Below are the code and all the weights of a small trained network. Each question names an input and a class and asks about switching units off, where a switched-off unit gives its printed mean instead of its output.

import numpy as np


def w(rows, s, z=0):
    codes = np.array(rows[::2]) - 128.0
    scale = np.full(codes.shape[1], s)
    scale[-1] = z or s
    return codes * scale


def f(y):
    return np.maximum(y, 0)


def log_softmax(a):
    a = a - a.max(-1, keepdims=True)
    return a - np.log(np.exp(a).sum(-1, keepdims=True))


def net(x, mask):
    res = np.array(x, float).reshape(1, 5) / 4 @ E
    y = f(res @ A[0][:, :-1].T + A[0][:, -1])
    res = res + np.where(mask, y, B[0][:, -1]) @ B[0][:, :-1]
    return log_softmax(res[-1] @ U[:, :-1].T + U[:, -1])


A, B = {}, {}
E = w([
[176,114,84,255,65,178,146,133,115,152,197],'x0',
[58,45,147,117,91,218,185,94,115,124,70],'x1',
[178,63,182,202,153,80,127,89,210,166,59],'x2',
[58,116,105,184,153,166,43,169,188,41,113],'x3',
[144,58,95,126,214,134,228,177,146,88,153],'x4',
],0.0097)
A[0] = w([
[144,130,145,47,86,103,161,97,51,253,143,88],'n0',
[45,137,102,165,123,155,58,148,214,34,129,52],'n1',
[165,226,80,185,145,53,120,149,165,140,180,104],'n2',
[49,201,42,35,69,201,138,169,67,71,225,202],'n3',
[211,116,214,198,115,77,128,87,215,195,43,225],'n4',
[158,142,147,48,172,73,77,133,150,107,142,69],'n5',
[152,80,105,129,238,114,241,213,182,56,179,156],'n6',
[43,103,135,82,70,206,154,110,119,128,70,68],'n7',
[78,206,93,89,108,196,128,158,60,74,162,29],'n8',
[78,134,168,149,126,166,52,172,186,54,121,23],'n9',
[44,86,181,98,87,241,203,72,151,120,86,76],'n10',
[162,140,52,222,70,164,134,126,160,180,226,61],'n11',
[114,179,128,120,32,154,44,79,69,148,112,113],'n12',
[47,108,191,72,146,113,154,127,147,149,111,95],'n13',
[41,105,132,57,148,120,147,58,124,125,57,98],'n14',
[31,110,165,121,85,189,210,88,81,161,69,53],'n15',
[104,227,141,75,204,33,129,156,149,134,81,128],'n16',
[221,124,127,109,161,54,55,144,164,159,164,132],'n17',
[207,100,136,83,173,112,250,106,99,155,157,111],'n18',
[192,212,124,120,173,71,103,148,127,98,195,50],'n19',
[138,186,170,152,71,109,56,40,143,163,76,21],'n20',
[72,74,136,190,53,199,177,98,117,160,117,84],'n21',
[148,151,172,105,77,103,195,55,96,225,138,29],'n22',
[216,166,144,58,82,135,159,97,106,198,106,68],'n23',
[85,125,80,163,189,213,32,182,204,51,119,104],'n24',
[113,32,125,153,116,98,178,47,210,156,85,162],'n25',
[183,144,148,93,133,108,182,47,78,202,134,66],'n26',
[75,129,162,21,234,116,88,91,121,129,93,49],'n27',
[102,82,148,200,179,89,60,75,215,114,98,204],'n28',
[114,230,183,139,80,160,32,18,99,182,101,3],'n29',
[149,192,124,142,159,84,61,183,154,143,194,9],'n30',
[153,109,65,255,78,190,167,104,97,168,190,101],'n31',
],0.0087,0.0032)
B[0] = w([
[141,109,105,82,152,99,43,188,125,125,195,209],'n0',
[162,51,82,48,119,105,36,202,136,150,208,210],'n1',
[179,191,93,102,67,141,126,53,170,98,71,207],'n2',
[77,186,243,140,227,98,193,91,204,164,192,251],'n3',
[99,174,194,127,219,57,164,130,181,141,213,250],'n4',
[189,163,126,143,116,96,69,85,133,78,101,179],'n5',
[44,77,20,93,206,189,163,3,75,94,102,234],'n6',
[192,219,78,53,120,100,97,68,185,121,122,196],'n7',
[132,161,161,146,233,39,182,146,181,214,209,198],'n8',
[177,96,90,54,131,73,54,181,121,153,206,188],'n9',
[222,208,60,92,107,123,70,52,171,118,106,219],'n10',
[201,98,234,175,158,44,84,142,85,42,69,209],'n11',
[72,64,98,81,221,131,138,85,93,91,117,204],'n12',
[185,140,155,175,164,79,72,106,82,40,134,181],'n13',
[202,108,175,154,114,43,149,112,90,47,74,199],'n14',
[177,189,63,111,137,94,54,68,177,152,108,202],'n15',
[157,143,203,193,80,75,158,124,43,67,73,206],'n16',
[145,177,97,102,81,135,124,54,212,149,57,198],'n17',
[65,64,50,22,147,134,86,195,81,154,168,203],'n18',
[174,207,69,100,111,140,73,78,196,145,115,198],'n19',
[37,84,68,114,199,225,168,78,78,101,81,200],'n20',
[210,208,102,92,120,110,58,73,157,76,124,196],'n21',
[153,106,102,65,176,97,72,194,119,141,145,197],'n22',
[145,83,90,74,116,90,57,185,114,213,238,193],'n23',
[141,44,68,18,116,111,28,200,91,167,205,226],'n24',
[129,190,143,117,184,114,190,87,178,163,169,214],'n25',
[186,68,86,72,116,72,81,204,168,185,160,195],'n26',
[182,70,193,202,111,36,152,153,65,59,114,204],'n27',
[105,123,174,83,202,66,158,163,204,182,194,221],'n28',
[38,60,58,82,198,200,182,60,47,114,79,212],'n29',
[191,205,72,89,112,123,68,96,168,111,135,191],'n30',
[200,83,217,154,166,56,98,125,46,14,89,216],'n31',
],0.0079,0.015)
U = w([
[120,62,61,86,88,130,65,242,117,208,185,78],'0',
[176,237,59,120,68,152,100,44,190,136,85,1],'1',
[172,101,224,165,114,97,114,120,42,33,93,96],'2',
[53,180,195,129,196,108,204,122,202,215,194,115],'3',
[2,57,19,101,184,194,166,41,62,106,109,183],'4',
[105,147,147,114,144,128,149,121,136,118,149,221],'5',
],0.009,0.0037)

Each question gives the input, the list of numbers given to net, and the class t.
The units are the neurons (one row each of A and B). Each row of codes is followed by its name. A weight is (code - 128) times the scale printed after its matrix; where a second scale follows, it is the last column's (A, B and U).
mask holds one flag per neuron, in row order. A switched-off neuron (its flag False) gives its mean, the last column of its row in B, instead of its output. The means were averaged over made-up inputs and are rounded, as every weight is.
A unit's drop is (log p(t) with every unit on - log p(t) with that unit switched off) / (log p(t) with every unit on - log p(t) with every unit switched off).
The circuit of an input: a set's keep is (log p(t) with only the set's units on - log p(t) with every unit switched off) / (log p(t) with every unit on - log p(t) with every unit switched off). Starting from the 12 units with the biggest drops (on a tie, the unit counted first), units are removed one at a time, each time the one whose removal leaves the highest keep (on an exact tie, the one counted first), for as long as the keep stays at least 0.8.
units of the circuit, in order: the units of the circuit, biggest drop first
k most important neurons: the k neurons with the biggest drops, biggest first
drop of u: that unit's drop, to one decimal
input [0,4,-2,4,-3], class 0: 2 most important neurons : n1; n24
input [3,6,3,5,1], class 1: 3 most important neurons : n21; n10; n18
input [4,3,-8,-4,6], class 3: units of the circuit, in order : n3
input [2,-2,-4,-6,-7], class 4: 2 most important neurons : n29; n12
input [6,0,6,-7,1], class 0: 2 most important neurons : n18; n3
input [7,-6,8,1,3], class 3: 2 most important neurons : n4; n28
input [7,4,5,-6,5], class 2: 2 most important neurons : n31; n11
input [5,7,-7,2,-4], class 1: 4 most important neurons : n21; n10; n7; n15
input [8,7,-5,-7,-3], class 2: 2 most important neurons : n31; n11
input [0,6,-6,7,-3], class 0: 3 most important neurons : n24; n1; n9
input [-6,-4,5,4,5], class 2: 2 most important neurons : n16; n27
input [0,5,-2,-1,5], class 1: 3 most important neurons : n10; n29; n20
input [-4,7,-4,-4,7], class 1: 4 most important neurons : n10; n15; n7; n29
input [6,1,8,-5,0], class 3: units of the circuit, in order : n4
input [7,1,-1,-6,0], class 2: 3 most important neurons : n31; n11; n24
input [-4,6,-6,3,-3], class 1: 4 most important neurons : n10; n7; n4; n15
input [-5,-5,1,-5,1], class 0: 2 most important neurons : n18; n23
input [4,3,0,-3,-3], class 2: drop of n31 : 0.7
input [-1,-6,4,2,7], class 4: drop of n10 : 0.3
input [-1,-2,5,-7,5], class 0: units of the circuit, in order : n18
input [-6,-1,3,4,-7], class 4: drop of n29 : 1.3
input [7,2,5,0,-5], class 2: drop of n31 : 0.5
